Below are the code and all the weights of a small trained network. Each question names an input and a class and asks about switching units off, where a switched-off unit gives its printed mean instead of its output.

import numpy as np


def w(rows, s, z=0):
    codes = np.array(rows[::2]) - 128.0
    scale = np.full(codes.shape[1], s)
    scale[-1] = z or s
    return codes * scale


def f(y):
    return y / 2 * (1 + np.tanh(0.7978845608 * (y + 0.044715 * y**3)))


def log_softmax(a):
    a = a - a.max(-1, keepdims=True)
    return a - np.log(np.exp(a).sum(-1, keepdims=True))


def net(x, mask):
    res = np.array(x, float).reshape(1, 8) / 4 @ E
    y = f(res @ A[0][:, :-1].T + A[0][:, -1])
    res = res + np.where(mask, y, B[0][:, -1]) @ B[0][:, :-1]
    return log_softmax(res[-1] @ U[:, :-1].T + U[:, -1])


A, B = {}, {}
E = w([
[114,2,130,70,151,171],'x0',
[130,129,129,128,128,128],'x1',
[110,167,11,69,176,147],'x2',
[129,128,130,128,126,128],'x3',
[231,118,80,244,124,201],'x4',
[131,129,129,127,129,127],'x5',
[172,85,43,108,45,43],'x6',
[59,84,99,224,186,64],'x7',
],0.0068)
A[0] = w([
[162,131,104,118,69,177,100],'N0',
[177,143,89,109,35,71,131],'N1',
[176,137,156,91,76,145,113],'N2',
[85,127,116,180,111,132,254],'N3',
[161,157,157,70,93,171,77],'N4',
[164,112,221,177,96,93,81],'N5',
[97,203,168,131,193,166,110],'N6',
[119,183,60,100,149,119,98],'N7',
[122,176,61,75,179,112,95],'N8',
[121,130,78,120,63,46,120],'N9',
[63,93,110,162,130,101,74],'N10',
[129,114,90,125,68,106,65],'N11',
[155,108,90,122,93,86,63],'N12',
[125,147,167,131,197,167,59],'N13',
[163,71,85,109,96,89,95],'N14',
[154,135,136,99,112,143,64],'N15',
[135,227,140,135,142,47,84],'N16',
[125,150,130,101,72,172,85],'N17',
[132,107,91,126,68,94,70],'N18',
[87,147,167,84,118,63,67],'N19',
[126,26,136,114,136,188,105],'N20',
[160,219,170,183,98,97,140],'N21',
[87,104,112,168,145,107,49],'N22',
[170,98,84,214,110,200,53],'N23',
[38,101,84,193,140,53,120],'N24',
[110,115,246,156,28,93,125],'N25',
[148,230,127,166,111,89,43],'N26',
[114,181,171,44,58,176,148],'N27',
[2,141,168,23,112,47,92],'N28',
[94,108,115,157,159,133,158],'N29',
[127,40,128,85,156,160,63],'N30',
[132,70,147,112,134,139,79],'N31',
[105,166,74,108,171,190,117],'N32',
[101,164,180,133,169,210,82],'N33',
[143,156,116,74,66,180,101],'N34',
[163,139,139,90,120,143,73],'N35',
],0.01,0.0098)
B[0] = w([
[166,138,141,124,173,139,143],'N0',
[93,116,184,122,112,192,190],'N1',
[117,142,127,149,212,104,152],'N2',
[158,99,167,66,167,121,254],'N3',
[113,172,137,146,163,115,149],'N4',
[90,76,36,148,155,113,161],'N5',
[81,100,171,154,104,200,181],'N6',
[108,62,84,112,129,119,155],'N7',
[101,46,55,128,153,129,162],'N8',
[81,91,185,142,122,169,182],'N9',
[149,168,140,144,184,83,142],'N10',
[83,149,157,162,98,166,131],'N11',
[77,111,176,184,98,160,135],'N12',
[58,122,160,194,72,150,140],'N13',
[55,135,192,131,90,159,159],'N14',
[109,223,118,193,173,69,119],'N15',
[132,188,139,68,65,66,166],'N16',
[108,159,119,183,183,46,131],'N17',
[61,115,155,187,111,186,137],'N18',
[176,140,73,206,115,200,155],'N19',
[80,190,111,45,61,65,173],'N20',
[124,135,122,62,89,89,199],'N21',
[66,224,95,215,165,9,128],'N22',
[231,154,80,202,96,160,168],'N23',
[132,147,164,147,208,100,204],'N24',
[96,52,42,107,159,139,201],'N25',
[108,234,134,74,65,82,151],'N26',
[164,109,164,126,192,107,206],'N27',
[232,151,102,175,67,167,235],'N28',
[129,162,160,124,134,143,171],'N29',
[114,250,126,92,39,49,152],'N30',
[128,151,97,84,101,82,131],'N31',
[100,73,95,104,122,129,165],'N32',
[64,88,181,174,72,147,167],'N33',
[106,164,128,162,207,95,158],'N34',
[142,193,129,188,178,86,124],'N35',
],0.012,0.0093)
U = w([
[54,112,200,150,107,180,84],'0',
[220,165,72,181,95,172,133],'1',
[91,191,113,38,82,72,93],'2',
[113,155,154,161,246,81,79],'3',
[139,103,150,72,150,147,250],'4',
[64,64,19,102,156,133,31],'5',
],0.012,0.011)

Each question gives the input, the list of numbers given to net, and the class t.
The units are the neurons (one row each of A and B). Each row of codes is followed by its name. A weight is (code - 128) times the scale printed after its matrix; where a second scale follows, it is the last column's (A, B and U).
mask holds one flag per neuron, in row order. A switched-off neuron (its flag False) gives its mean, the last column of its row in B, instead of its output. The means were averaged over made-up inputs and are rounded, as every weight is.
A unit's drop is (log p(t) with every unit on - log p(t) with that unit switched off) / (log p(t) with every unit on - log p(t) with every unit switched off).
The circuit of an input: a set's keep is (log p(t) with only the set's units on - log p(t) with every unit switched off) / (log p(t) with every unit on - log p(t) with every unit switched off). Starting from the 12 units with the biggest drops (on a tie, the unit counted first), units are removed one at a time, each time the one whose removal leaves the highest keep (on an exact tie, the one counted first), for as long as the keep stays at least 0.8.
units of the circuit, in order: the units of the circuit, biggest drop first
most important unit: the unit with the biggest drop
top k neurons: the k neurons with the biggest drops, biggest first
input [-3,7,-3,8,3,-4,0,-4], class 3: top 2 neurons	[N28, N2]
input [-2,4,-5,5,6,1,-4,4], class 1: most important unit	N23
input [4,-4,-7,-1,4,-5,7,-8], class 3: top 2 neurons	[N2, N34]
input [6,-6,5,-8,2,-1,2,-6], class 2: units of the circuit, in order	[N20, N30]
input [-2,5,-7,-4,3,6,-1,-6], class 5: units of the circuit, in order	[N25, N5]
input [-3,-2,1,-4,-3,4,5,0], class 0: units of the circuit, in order	[N9, N1]
input [-6,1,-1,-5,7,6,-8,0], class 0: top 4 neurons	[N33, N6, N28, N13]
input [5,-6,7,7,-3,-4,-1,7], class 3: top 2 neurons	[N24, N10]
input [-7,1,0,8,5,-1,-5,2], class 2: units of the circuit, in order	[N21, N26]
input [-7,-4,8,4,3,0,5,2], class 5: top 4 neurons	[N8, N7, N20, N30]
input [4,-4,7,4,1,-5,1,-4], class 5: units of the circuit, in order	[N8, N32]
input [6,-8,3,8,-4,0,-7,6], class 0: units of the circuit, in order	[N6, N13]
input [-1,7,6,4,5,2,-1,-4], class 5: units of the circuit, in order	[N28, N32]
input [8,2,-4,-1,6,-5,-4,-5], class 2: units of the circuit, in order	[N20]
input [4,-7,-5,5,-5,3,-3,-5], class 1: units of the circuit, in order	[N28, N3]
input [7,8,-4,8,6,-4,-4,4], class 2: units of the circuit, in order	[N20, N30]
input [-4,-1,-6,2,-7,-4,0,7], class 1: top 2 neurons	[N28, N19]
input [6,-7,-6,-4,-6,-3,5,7], class 3: top 4 neurons	[N24, N10, N22, N21]
input [-7,0,-4,1,-3,-3,-4,6], class 2: top 2 neurons	[N16, N21]
input [7,5,7,-4,7,-4,-2,0], class 1: units of the circuit, in order	[N23]
input [-5,4,-6,-7,1,-2,8,7], class 0: top 2 neurons	[N9, N1]
